(in the rows, 128 means zero)
Each row of numbers belongs to one of the nodes below and depends on some of the facts about them. Some rows are named. Which node is each other row?

Some rows with their names:
flasim: [123 146  96  91 117 111 134 138 130 183  97 126 149 105  96  73 151 137
 145 121 122 116 157 156 149 121 141 159 131 138 117 126 135 135 169 113
 145]
sidrus: [104 139 139 175 119  90  97 142 153 101 112 116  97 158 103 112 146 129
 111 149  87 108 130 100 156 112  90 130 130 128 155 118 150 152 146 134
 121]
ziva: [143 144 108 145 163 127 157 102 147 126 143  94 160 120 128 157  77 148
 117 108 149 180 141 187 138 109 107  76 143 106 137 106 109 161 139  81
 118]
flegrifler: [122 143 110  87 104 122 144 128 113 155 108 134 117 126 111  72 153 126
 140 130 126 111 146 140 146 128 158 154 125 136 109 123 137 115 137 148
 140]
skoskos: [131 154 113 110 106 111 137 128 127 131 106 132 110 141 114  95 145 123
 125 132 103 121 152 137 150 122 132 157 132 141 142 128 161 105 136 157
 123]
stukil: [103 129 114 101 115 128 135 127 114 164 105 132 119 119 100  57 158 130
 147 129 128 104 137 137 141 123 164 155 127 128  94 117 118 134 149 132
 150]
kleli: [165 138 136 138 135 119 126 132 157 132 151 115 150 121 138 183 101 127
 124 128 125 163 135 130 127 140 115 106 110 120 145 120 121 128 116 114
 126]
flasen: [158 148 147 129 106 152 136 147 141 141 176  80 156 132 144 129  88 114
 158 129 110 123 159 147 119 163  99 124 105 118 141 135 100  77  55 110
 124]
daner: [111 138 114 108 103 116 133 127 123 139 108 131 110 134 107  76 150 120
 133 135 119 109 140 132 149 127 149 154 130 134 113 121 138 127 139 145
 142]
grota: [137 105 155 119 146 160 128 123 140 118 133 119 145 125 134 154 130 128
 114 108 138 145 118 129  97 124 134 111 117 137 127 141 122 135 106 125
 133]
trites: [109 122 142 108 123 136 120 127 136 114  91 116 108 141 103  86 167 125
 110 115 108 118 144 136 130 109 126 144 126 150 130 143 155 138 130 150
 133]
plisa: [147  38 180  98 119 163 102 124  68  74 161 237  89 162 160 193 123  99
 158 142 138  69  98  85 118 118 107 134 151 121 145 115 114  72  72 135
 109]
groflin: [111 140 120 113 100 132 143 112  89  94 109 140  76 162 131  84 140 112
 121 142 118 106 130 127 146 127 142 153 150 137 126 135 162  98 118 181
 120]
sutror: [101 131 137 118 125 131 113 129 135 122  96 106 116 128 111  88 167 126
 102 119 100 118 135 119 128 120 128 149 131 150 127 158 162 140 133 152
 137]
klizur: [120 106 140 124 154 166 132 117 124 117 127 117 146 115 153 149 127 134
 113 100 139 144 108 127  86 127 126 118 134 143 121 161 132 127 106 124
 130]
didol: [127 103 142 109 120 170 141 102  86 126 164 138 113 127 148 132 107 110
 139 136 171 124 110 114 103 157 186 118 101 103  88 111  89 125  94 155
 142]
trorim: [ 98 132 137 149 109 118 118 131 115  88 115 129  79 160 123  85 149 114
 119 145 110  98 123 104 149 125 125 138 133 132 131 121 139 128 129 164
 130]

Facts:
klaska: refers to; lebom: sits directly inside; vati: uses; zazen: points at
mazi klaska puvutras; vefatrek klaska rebrem; vefatrek klaska putri
semok klaska flasen; pono klaska rebrem; floper klaska zigre
floper klaska fitipu; floper klaska fitrodom; buflom klaska trutranak
fladibras klaska sidrus; boro klaska brede; boro klaska guvun
pekem klaska skopul; pekem klaska dranu; pekem klaska grisu
didol klaska bestu; didol klaska zesu; didol klaska ketru
venuster klaska bise; venuster klaska nula; venuster klaska sutror
tubro klaska brider; brede klaska fladibras; tapok klaska dugafu
rebrem klaska fledra; groflin klaska bremom; grisu klaska fladibras
klizur klaska stili; sutror klaska bise; broskon klaska banum
flatem klaska fatrivun; flatem klaska floper; plisa klaska flegrifler
plisa klaska beplur; fatrivun klaska ritun; trovidem klaska dragum
trovidem klaska banum; zozi klaska kisal; vomos klaska ketru
luklus klaska bisatror; vemom klaska plotruk; felen klaska flatem
toku klaska dori; bifluguk klaska fleflo; gruplil klaska puvutras
fledra klaska sutror; fledra klaska kleli; kevok klaska rete
ritun klaska piflun; ritun klaska kleli; ritun klaska kisal
dranu klaska grarin; dranu klaska putri; flegrifler klaska klezin
putri klaska ketru; nodribo klaska vefatrek; nodribo klaska rete
nodribo klaska didol; nodribo klaska plotruk; fitrodom klaska ritun
fitrodom klaska kisal; bise klaska soge; kastes klaska zozi
studru klaska didol; studru klaska druklim; vareme klaska plotruk
vareme klaska guvun; rorumil klaska sidrus; biplem klaska bifluguk
stetes klaska rete; sagi klaska ritun; sagi klaska nula
bribrel klaska studru; bribrel klaska plastutra; piflun klaska sutror
napamuk klaska dori; napamuk klaska puvutras; napamuk klaska grisu
stili klaska grarin; stili klaska zesu; grarin klaska nula
stabrego klaska klezin; stabrego klaska nodribo; stabrego klaska pekem
skosin klaska dugafu; skosin klaska vemom; bopen klaska stetes
flerun klaska zaper; plotruk klaska sutror; beplur klaska dori
beplur klaska sidrus; gripli klaska vefatrek; nuplala klaska siloklor
bremom klaska soge; flidre klaska sagi; flidre klaska bisatror
zaful klaska kevok; zaful klaska trifi; zaful klaska pekem
nula klaska soge; nula klaska kareskik; ziva klaska zozi
ziva klaska skofebris; ziva klaska druklim; guzin klaska zigre
guzin klaska vomos; kisal klaska letibres; droda klaska guvun
zesu lebom kedrus; plastutra lebom trites; zigre lebom gubrar
mazi lebom dori; vefatrek lebom skivan; semok lebom guzin
pono lebom grigriflal; mirofla lebom sapes; buflom lebom kisal
letror lebom grota; fledran lebom fitrodom; brasa lebom tubro
fladibras lebom gubrar; daner lebom grota; boro lebom floper
pekem lebom grigriflal; goli lebom fopom; didol lebom siloklor
skoskos lebom skofebris; brede lebom fopom; tapok lebom guzin
rebrem lebom trites; groflin lebom skofebris; bisatror lebom sutror
grisu lebom skofebris; skanor lebom guzin; stukil lebom venuster
skola lebom fopom; guvun lebom sutror; broskon lebom grigriflal
soge lebom venuster; dreme lebom fitrodom; planora lebom sutror
flatem lebom kedrus; plisa lebom klizur; fatrivun lebom skofebris
trovidem lebom grota; lufefe lebom siloklor; zozi lebom grota
vomos lebom brider; flasen lebom sapes; fitipu lebom kisal
luklus lebom fitrodom; vemom lebom fopom; kleli lebom klizur
felen lebom sapes; toku lebom sapes; bifluguk lebom grota
gruplil lebom kedrus; fledra lebom klizur; trifi lebom sapes
sitrul lebom gubrar; kevok lebom gubrar; ritun lebom kisal
klezin lebom grigriflal; sidrus lebom trites; fleflo lebom grota
dranu lebom trites; kliflo lebom skofebris; druklim lebom kedrus
flegrifler lebom skivan; putri lebom guzin; nodribo lebom kedrus
rustar lebom skofebris; bise lebom guzin; dibram lebom fopom
lugin lebom kedrus; trafimo lebom gubrar; zugrem lebom guzin
letibres lebom fitrodom; tustek lebom trites; kastes lebom venuster
banum lebom grigriflal; studru lebom gubrar; vareme lebom grigriflal
rorumil lebom grota; flasim lebom siloklor; biplem lebom venuster
stetes lebom sutror; trorim lebom floper; sagi lebom venuster
kupeten lebom sapes; dugafu lebom dori; rubro lebom guzin
bribrel lebom brider; piflun lebom brider; napamuk lebom grigriflal
zudrim lebom siloklor; zaper lebom brider; buporam lebom guzin
grisko lebom skivan; stili lebom fitrodom; grarin lebom fitrodom
stabrego lebom sapes; skosin lebom sapes; bopen lebom dori
delokek lebom trites; tifem lebom fopom; mimar lebom kisal
debrim lebom kisal; flerun lebom trites; plotruk lebom dori
trutranak lebom guzin; gidis lebom dragum; beplur lebom sutror
gripli lebom sutror; nuplala lebom floper; bremom lebom fitrodom
zonefle lebom trites; bestu lebom kisal; kuzaben lebom venuster
ketru lebom fitrodom; flidre lebom fopom; zaful lebom grigriflal
nula lebom skivan; teflos lebom kedrus; tristu lebom sapes
ziva lebom kisal; kareskik lebom fopom; resezu lebom sutror
droda lebom gubrar; rete lebom sutror; skopul lebom floper
plufal lebom brider; puvutras lebom gubrar; zesu vati gubrar
zigre vati lugin; vefatrek vati bisatror; semok vati nodribo
pono vati stabrego; mirofla vati zozi; buflom vati kliflo
fledran vati sapes; boro vati biplem; pekem vati stetes
didol vati dragum; tapok vati mazi; bisatror vati kleli
skanor vati dori; klizur vati zaper; grota vati dibram
dreme vati banum; planora vati flatem; flatem vati mirofla
plisa vati skanor; flasen vati mimar; fitipu vati skopul
luklus vati skoskos; vemom vati trifi; kleli vati kuzaben
felen vati brasa; fopom vati vomos; fledra vati kisal
trifi vati nuplala; kevok vati kedrus; ritun vati tapok
klezin vati sitrul; fleflo vati debrim; dranu vati plufal
kliflo vati bise; druklim vati ziva; putri vati guzin
nodribo vati flerun; fitrodom vati pekem; rustar vati ketru
dibram vati tubro; dori vati planora; lugin vati kupeten
tustek vati dugafu; rorumil vati trafimo; biplem vati didol
stetes vati tristu; sagi vati pono; kupeten vati grigriflal
dugafu vati brede; bribrel vati semok; sapes vati fledra
dragum vati grarin; zudrim vati bifluguk; zaper vati vemom
siloklor vati zaful; grigriflal vati rubro; bopen vati kevok
gubrar vati zonefle; flerun vati buporam; plotruk vati tifem
trutranak vati flasen; gidis vati zigre; beplur vati dranu
nuplala vati fitrodom; bremom vati fitipu; zonefle vati grisko
bestu vati flidre; kuzaben vati daner; ketru vati felen
flidre vati putri; zaful vati plotruk; tristu vati sutror
ziva vati bremom; guzin vati plisa; kisal vati klezin
droda vati rorumil; rete vati guvun; skivan vati gripli
skopul vati sagi; plufal vati resezu; puvutras vati droda
plastutra zazen flerun; zigre zazen droda; zigre zazen puvutras
semok zazen skanor; pono zazen klezin; buflom zazen debrim
fledran zazen ketru; daner zazen zozi; boro zazen trorim
pekem zazen banum; goli zazen skola; skoskos zazen groflin
tapok zazen bise; rebrem zazen sidrus; bisatror zazen stetes
grisu zazen groflin; skanor zazen semok; stukil zazen kuzaben
stukil zazen biplem; broskon zazen klezin; soge zazen stukil
fatrivun zazen groflin; fatrivun zazen grisu; zozi zazen daner
zozi zazen fleflo; zozi zazen letror; flasen zazen tristu
fitipu zazen ritun; vemom zazen tifem; kleli zazen plisa
kleli zazen fledra; felen zazen mirofla; bifluguk zazen fleflo
gruplil zazen teflos; gruplil zazen flatem; kevok zazen zigre
ritun zazen mimar; ritun zazen debrim; sidrus zazen dranu
sidrus zazen zonefle; dranu zazen rebrem; kliflo zazen skoskos
kliflo zazen fatrivun; flegrifler zazen grisko; rustar zazen grisu
bise zazen rubro; dibram zazen skola; zugrem zazen buporam
zugrem zazen trutranak; letibres zazen fledran; letibres zazen ketru
kastes zazen sagi; banum zazen klezin; banum zazen vareme
rorumil zazen daner; rorumil zazen fleflo; flasim zazen didol
biplem zazen stukil; biplem zazen sagi; stetes zazen guvun
kupeten zazen flasen; dugafu zazen plotruk; rubro zazen zugrem
bribrel zazen piflun; grisko zazen nula; stili zazen fledran
grarin zazen dreme; stabrego zazen flasen; bopen zazen plotruk
delokek zazen dranu; delokek zazen flerun; delokek zazen tustek
debrim zazen fitipu; debrim zazen bestu; flerun zazen rebrem
flerun zazen sidrus; trutranak zazen bise; trutranak zazen rubro
beplur zazen stetes; nuplala zazen trorim; bremom zazen grarin
zonefle zazen rebrem; zonefle zazen sidrus; bestu zazen debrim
kuzaben zazen sagi; flidre zazen tifem; zaful zazen broskon
nula zazen flegrifler; ziva zazen fitipu; resezu zazen gripli
resezu zazen bisatror; droda zazen kevok; rete zazen gripli
rete zazen guvun; skopul zazen trorim; plufal zazen piflun
puvutras zazen zigre; puvutras zazen fladibras

Name these rows:
No name comes twice in this set of rows, the named rows included.
[213 124 155  82  89 147 139 130  95  82 161 192  99 174 173 207  98  75
 131 144 124 145 154 132 125 154 123 144 116 154 182 137 175   8  53 199
  68]	mirofla
[122 124 117 149 170 132 157 103 151 148 144  84 161 113 106 120  82 151
 121 114 179 173 133 194 134 105 134  56 124  83  97  74  70 212 148  64
 144]	bremom
[142 175  97 143 144 123 120 142 141 189 144  96 179  58 173 180 111 153
 111 115 121 154 106 105  89 170 129 141 123 133 134 188 145 107 149 101
 125]	vemom
[133 145 104  95 116 102 121 143 149 196 101 117 156  99  90  70 162 137
 149 125 119 116 153 145 147 124 146 151 118 133 109 113 123 152 173 107
 163]	soge
[ 78 109 131 154 108 116 144 123 102  86 103 135  83 160 117  70 162 108
 139 163 126  94 128  91 143 130 138 137 128 131  99 126 122 130 123 171
 135]	buporam
[147 114 148 140 132 125 113 137 140 129 153 131 136 131 128 171 117 121
 134 135 133 130 120 112 120 140 118 117 113 113 135 113 109 136 116 114
 132]	bestu
[148  54 177 111 121 156 103 128  89 100 168 199 101 152 145 173 123  99
 157 150 145  88 100  86 113 127 133 131 125 114 127 104 103  96  84 129
 122]	flatem
[119  92  81 108 167 154 156 124  80 182 146 147 146 130 112 141  97 148
 131 109 168 127 118 134 110 162 194 113 147 138 116 132  72 159 103 122
 145]	biplem
[127 123 117 134 132 163 147 118 109 102 150 136 133 126 156 157 102 147
 143 117 160 138  92 128 107 124 144 115 146 120 123 120 102 121 120 123
 134]	droda
[ 97 132 128 135  91 142 126 127 102  72 117 140  76 167 121  73 152 124
 143 145 124  89 107  97 141 122 166 150 133 133 121 106 127 119 122 185
 146]	fladibras
[125 125 122 128 141 139 134 111 110 128 141 135 127 123 148 154 104 132
 124 123 137 125 116 136 125 128 129 123 141 119 126 132 120 122 126 117
 121]	luklus
[108 133 142 130  97 119 117 128 118 103 118 129  75 165 112  89 152 106
 120 154 107  98 133 103 148 135 145 149 119 122 127 118 140 121 117 175
 129]	guvun
[145 131 134  96 144 124 111 118 128  59  72 148 106  99 107  84 167 120
 101  97 126 131 120 118 116  82 118 117 124 140  76 128 195 120 217 172
 125]	tubro
[153 167  93  77 114  95 139 131 141 178  95 124 145 116 108 103 150 130
 128 118  97 136 175 166 157 119 126 157 138 140 142 143 163 108 156 124
 131]	goli
[160 151 125 156 159 107 171 106 183 127 145  70 155 137 104 159  70 134
 108 119 155 207 162 209 153 108 112  50 106  90 138  73  93 195 131  96
 124]	skopul

The same nodes again, as new rows of numbers:
Some rows with their names:
beplur: [135 110 122 137 133 124 119 121 117 134  98 172 113 136 111 111 141 129
 120 110 110 109 111 129 177 113 169 118 123 143 100 140 136 137 169  89]
bise: [106 113 164 107 114 127 113 169 136 136 131 138 115 154  93 101 129 142
 134 142 154 154 133 109 139 139 121 131 124 128  96 161 105 136 128 129]
flidre: [151 115 223 123 120 167 112 114 113 152  70 112  77 142  95 183 107 147
 116  77  52  96 143 137 165  51  43  87 118  95  97 150  82  47 127  94]
didol: [122 116 116 125 114 105 127 109 113 137 121 120 137 140 146 131 120 138
 112 116 109 110 130 122 138 143 109 144 128 137 144 146 126 123 127 140]
biplem: [124 115 122 119 122 128 117 133 129 144 107 141 126 140 108 109 144 137
 116 119 131 120 124 124 157 128 133 134 112 134  95 159 123 123 134 117]
groflin: [107 133 126 135 127 121 138 107 128 129 131 164 125 155 128 129 135 129
 136 125 111 133 145 122 146 128 111 158 126 126  93 130 124 125 129  95]
plufal: [119 114 112 129 131 134 117 128 137 141 115 119 114 140 118 110 160 124
 124 128 130 110 133 124 132 134 122 126 130 135 127 143 118 120 138 124]
druklim: [115 124  95 153 133 136 124  88 120 151 117 119 110 154 146 118 148 118
 111 134  94  78 112 140 140 120 155 125 122 143 132 118 149 133 152 113]
stukil: [123 114 112 126 127 141 110 133 144 147 109 121 116 139 110 104 163 127
 123 128 138 110 134 124 136 125 123 128 124 134 112 144 117 116 139 117]
resezu: [119 109 121 119 129 132 120 153 144 125 125 114 118 129 117 112 160 128
 132 129 145 131 143 114 121 142  97 135 135 136 135 148 100 117 132 140]
soge: [112 113 127 130 131 140 115 137 140 143 114 121 108 149 108 106 156 126
 128 133 135 114 131 122 134 123 126 124 121 137 113 141 116 124 140 120]
ketru: [121 118 109 135 123 126 125 111 129 138 118 109 121 138 146 124 145 126
 121 129 116 100 132 125 123 137 108 137 133 140 146 133 122 116 136 135]
kupeten: [115 119 112 121 128 128 116 129 133 142 118 122 110 138 107 113 170 126
 123 125 146 111 134 135 132 130 113 126 129 136 134 144 123 123 133 114]
plastutra: [110  99 110 125 135 123 116 135 133 139 112 108 115 142 113 115 165 114
 127 131 121 103 138 123 136 130 131 121 131 137 132 148 107 117 136 117]
broskon: [123 108 123 120 126 127 121 134 126 140 111 140 127 140 112 117 138 136
 122 119 125 120 125 123 149 127 129 133 117 136 107 158 118 118 138 124]
guzin: [143 124 220 110  71 144  85  98 111 142  99 133  72 139 134 164 102 136
 113  97  44 117 139 118 150  78  59  81 126  82 134 130 104  43 106 109]
stetes: [123 110 126 124 125 119 161 168 111 129 111  92 147 101 138 113 132 141
  86 144 165 136 133 130 142 158 122 157 149 147  78 184 101 162 103 118]

Name these rows:
No name comes twice in this set of rows, the named rows included.
[128 110 128 106 113 134 110 155 148 135 123 122 116 127 112  99 162 130
 124 142 155 142 150 111 122 153 100 132 143 125 121 152  97 120 126 131]	rubro
[119 118 112 121 120 115 114 130 130 150 104 124 133 137 108 109 133 139
 107 106 126 112 140 114 158 137 125 137 116 131 109 155 116 128 120 122]	kevok
[106 117 143 123 132 133 119 143 127 137 122 140 116 158  97 111 135 136
 129 129 128 130 119 124 150 121 136 128 110 135  96 158 117 130 136 126]	nula
[125 106 123 129 131 121 161 161 109 119 116 109 139 103 134 110 140 136
  94 146 157 137 122 134 146 153 141 148 149 152  81 181 109 168 118 113]	pekem
[107 130 114 125 130 135 136 129 162 129 124 157 124 142 114 110 175 120
 151 134 150 150 180 114 129 130  86 167 136 115  75 125  99 108 116  73]	skoskos
[123 114 118 117 125 131 118 131 127 137 118 141 127 140 109 118 147 137
 119 120 121 124 124 126 149 131 128 133 114 131 107 164 119 120 133 126]	kastes
[118 135 120 132 131 122 143 109 144 124 111 213 127 140 107 116 153 125
 149 114 129 154 171 118 172 114 125 169 129 117  41 125 116 120 136  30]	grisu
[131 111 108 116 133 170  97 134 113 151 117 125 119 147  85 112 156 149
  92 126 103 102  71 149 156 121 169 102  81 133 108 206 137 123 145 173]	ritun
[120 108 126 119 123 119 128 144 123 132 115 127 134 131 119 117 133 138
 117 124 137 128 131 119 144 139 119 140 126 140 109 166 111 123 129 131]	pono
[ 88 125 161 134 123 111 127 133 115 139 132 115 118 175 128 124  95 139
 131 133 121 118 116 116 136 127 121 136 116 147 123 136 125 141 128 142]	plotruk
[133 108 116 127 124 137  98 130 116 161  93 121 119 140 104 103 134 145
  97 115 121  88  94 131 162 122 162 106 103 145 118 163 139 127 154 145]	buflom
[127 112 132 132 128 117 127 121 113 117 126 150 119 136 133 131 129 133
 125 116 107 125 121 122 145 131 127 131 132 144 135 140 123 132 152 129]	napamuk
[ 97 127  70 161 116 112 139  91  94 137 122 146 132 136 171  93 140 113
  92 149 111  90  75 148 160 134 225 137 106 161  99 140 184 162 127 108]	klizur
[117 118 127 129 125 119 125 118 117 127 128 136 122 145 135 132 130 134
 120 118 106 120 123 122 139 135 121 134 127 139 135 143 123 131 139 136]	trovidem
[ 75 121 188 140 119 118 168 200 109  86 150  83 121 117 155 111 102 132
 109 160 177 173 114 119 111 147 106 148 145 155  94 167  97 169  70 153]	sutror

